Below is a small trained network, with its code and all its weights. Each question gives an input and a class and asks what happens when units are switched off, that is, made to give their printed mean instead of their output.

import numpy as np


def w(rows, s, z=0):
    codes = np.array(rows[::2]) - 128.0
    scale = np.full(codes.shape[1], s)
    scale[-1] = z or s
    return codes * scale


def norm(h):
    return h / np.sqrt((h * h).mean(-1, keepdims=True) + 1e-5)


def f(y):
    return np.maximum(y, 0)


def log_softmax(a):
    a = a - a.max(-1, keepdims=True)
    return a - np.log(np.exp(a).sum(-1, keepdims=True))


def net(x, mask):
    res = np.array(x, float).reshape(1, 5) / 4 @ E
    u = 0
    for l in range(3):
        y = f(norm(res) @ A[l][:, :-1].T + A[l][:, -1])
        res = res + np.where(mask[u : u + 3], y, B[l][:, -1]) @ B[l][:, :-1]
        u += 3
    return log_softmax(norm(res)[-1] @ U[:, :-1].T + U[:, -1])


A, B = {}, {}
E = w([
[120,119,204,15,112,127,214,160,141,100,58,78],'x0',
[160,148,45,40,53,214,71,238,133,87,76,172],'x1',
[137,183,208,122,191,215,230,211,145,101,35,111],'x2',
[239,161,85,127,179,113,98,36,85,189,82,58],'x3',
[1,117,80,97,148,156,227,68,124,112,125,156],'x4',
],0.008)
A[0] = w([
[174,127,183,146,120,120,118,179,189,89,85,105,138],'L0N1',
[159,168,33,121,169,153,26,203,170,156,77,145,2],'L0N2',
[83,91,62,2,41,27,59,143,168,123,142,136,59],'L0N3',
],0.0097,0.0034)
B[0] = w([
[123,157,215,144,31,85,146,156,98,98,187,76,230],'L0N1',
[207,235,110,232,81,212,152,102,129,70,151,209,236],'L0N2',
[36,34,219,32,62,195,137,111,3,182,143,147,254],'L0N3',
],0.0056,0.0072)
A[1] = w([
[34,132,139,130,168,147,216,229,184,87,89,155,60],'L1N1',
[89,52,84,29,132,102,68,175,215,116,96,175,28],'L1N2',
[96,171,6,51,103,169,127,171,141,113,133,149,2],'L1N3',
],0.014,0.0029)
B[1] = w([
[39,206,150,102,178,144,107,122,254,54,104,131,246],'L1N1',
[123,197,104,181,157,143,155,54,62,116,154,62,156],'L1N2',
[140,39,92,132,117,58,162,109,154,113,59,156,184],'L1N3',
],0.01,0.012)
A[2] = w([
[213,130,164,54,185,135,153,171,154,160,57,76,3],'L2N1',
[179,122,33,83,104,189,161,205,116,111,45,177,31],'L2N2',
[238,116,108,143,178,187,7,239,130,170,113,139,60],'L2N3',
],0.014,0.0031)
B[2] = w([
[144,89,102,154,143,92,225,168,55,176,94,96,218],'L2N1',
[180,68,101,134,146,157,53,116,154,119,84,142,254],'L2N2',
[107,252,80,116,112,171,178,144,115,126,176,129,246],'L2N3',
],0.014,0.0063)
U = w([
[158,119,219,69,101,134,125,191,101,127,91,103,3],'0',
[128,145,214,161,142,92,79,237,179,129,178,135,4],'1',
[126,146,105,183,216,67,94,29,147,174,175,126,129],'2',
[59,67,124,98,83,127,99,90,71,155,170,184,153],'3',
[175,85,87,120,110,184,71,138,150,95,44,198,130],'4',
[184,127,149,156,182,98,185,163,92,172,71,92,156],'5',
[57,188,175,108,196,144,147,140,235,71,74,137,185],'6',
[194,252,102,178,105,184,111,167,113,128,157,161,177],'7',
],0.014,0.0029)

Each question gives the input, the list of numbers given to net, and the class t.
The units are the neurons (one row each of A and B). Each row of codes is followed by its name. A weight is (code - 128) times the scale printed after its matrix; where a second scale follows, it is the last column's (A, B and U).
mask holds one flag per neuron, layer by layer. A switched-off neuron (its flag False) gives its mean, the last column of its row in B, instead of its output. The means were averaged over made-up inputs and are rounded, as every weight is.
A unit's drop is (log p(t) with every unit on - log p(t) with that unit switched off) / (log p(t) with every unit on - log p(t) with every unit switched off).
The circuit of an input: a set's keep is (log p(t) with only the set's units on - log p(t) with every unit switched off) / (log p(t) with every unit on - log p(t) with every unit switched off). Starting from all 9 units, units are removed one at a time, each time the one whose removal leaves the highest keep (on an exact tie, the one counted first), for as long as the keep stays at least 0.8.
units of the circuit, in order: the units of the circuit, biggest drop first
unit that matters most: the unit with the biggest drop
top k neurons: the k neurons with the biggest drops, biggest first
top k neurons in layer l: the k neurons of layer l with the biggest drops, biggest first
drop when u is switched off: that unit's drop, to one decimal
input [2,-8,-1,-6,-4], class 1: unit that matters most => L1N1
input [-2,-7,-8,-7,-6], class 3: units of the circuit, in order => (L1N1; L0N3)
input [-1,-4,0,-1,-2], class 2: top 3 neurons => (L1N1; L0N3; L2N1)
input [-8,7,-2,5,1], class 4: top 2 neurons in layer 0 => (L0N1; L0N3)
input [-3,8,-2,-4,8], class 4: top 2 neurons => (L1N3; L2N2)
input [4,-6,1,3,4], class 5: top 3 neurons => (L1N1; L2N1; L0N2)
input [1,6,-6,-7,-6], class 3: top 2 neurons => (L0N3; L1N2)
input [1,1,-6,8,0], class 3: units of the circuit, in order => (L0N3; L1N1)
input [6,1,3,-5,-8], class 1: top 2 neurons in layer 1 => (L1N3; L1N1)
input [1,4,4,4,-2], class 7: top 3 neurons => (L2N3; L0N2; L0N1)
input [3,8,6,4,4], class 4: top 2 neurons => (L2N2; L1N3)
input [8,1,-3,-7,-4], class 0: top 3 neurons => (L0N3; L0N1; L2N3)
input [-3,-4,3,-3,-4], class 1: top 2 neurons => (L1N1; L2N3)
input [6,2,8,8,3], class 5: units of the circuit, in order => (L2N1)
input [-1,4,5,5,7], class 4: top 2 neurons in layer 2 => (L2N2; L2N3)
input [5,-6,-1,7,5], class 5: top 2 neurons => (L1N1; L2N1)
input [-3,-2,7,6,-1], class 5: top 2 neurons => (L2N1; L0N2)
input [0,-7,-6,-5,-2], class 3: top 2 neurons in layer 1 => (L1N1; L1N2)
input [8,3,7,5,-2], class 5: drop when L2N1 is switched off => 1.6
input [-3,0,-5,7,-7], class 7: drop when L2N3 is switched off => 0.1
input [8,3,-7,0,-1], class 3: units of the circuit, in order => (L0N3)
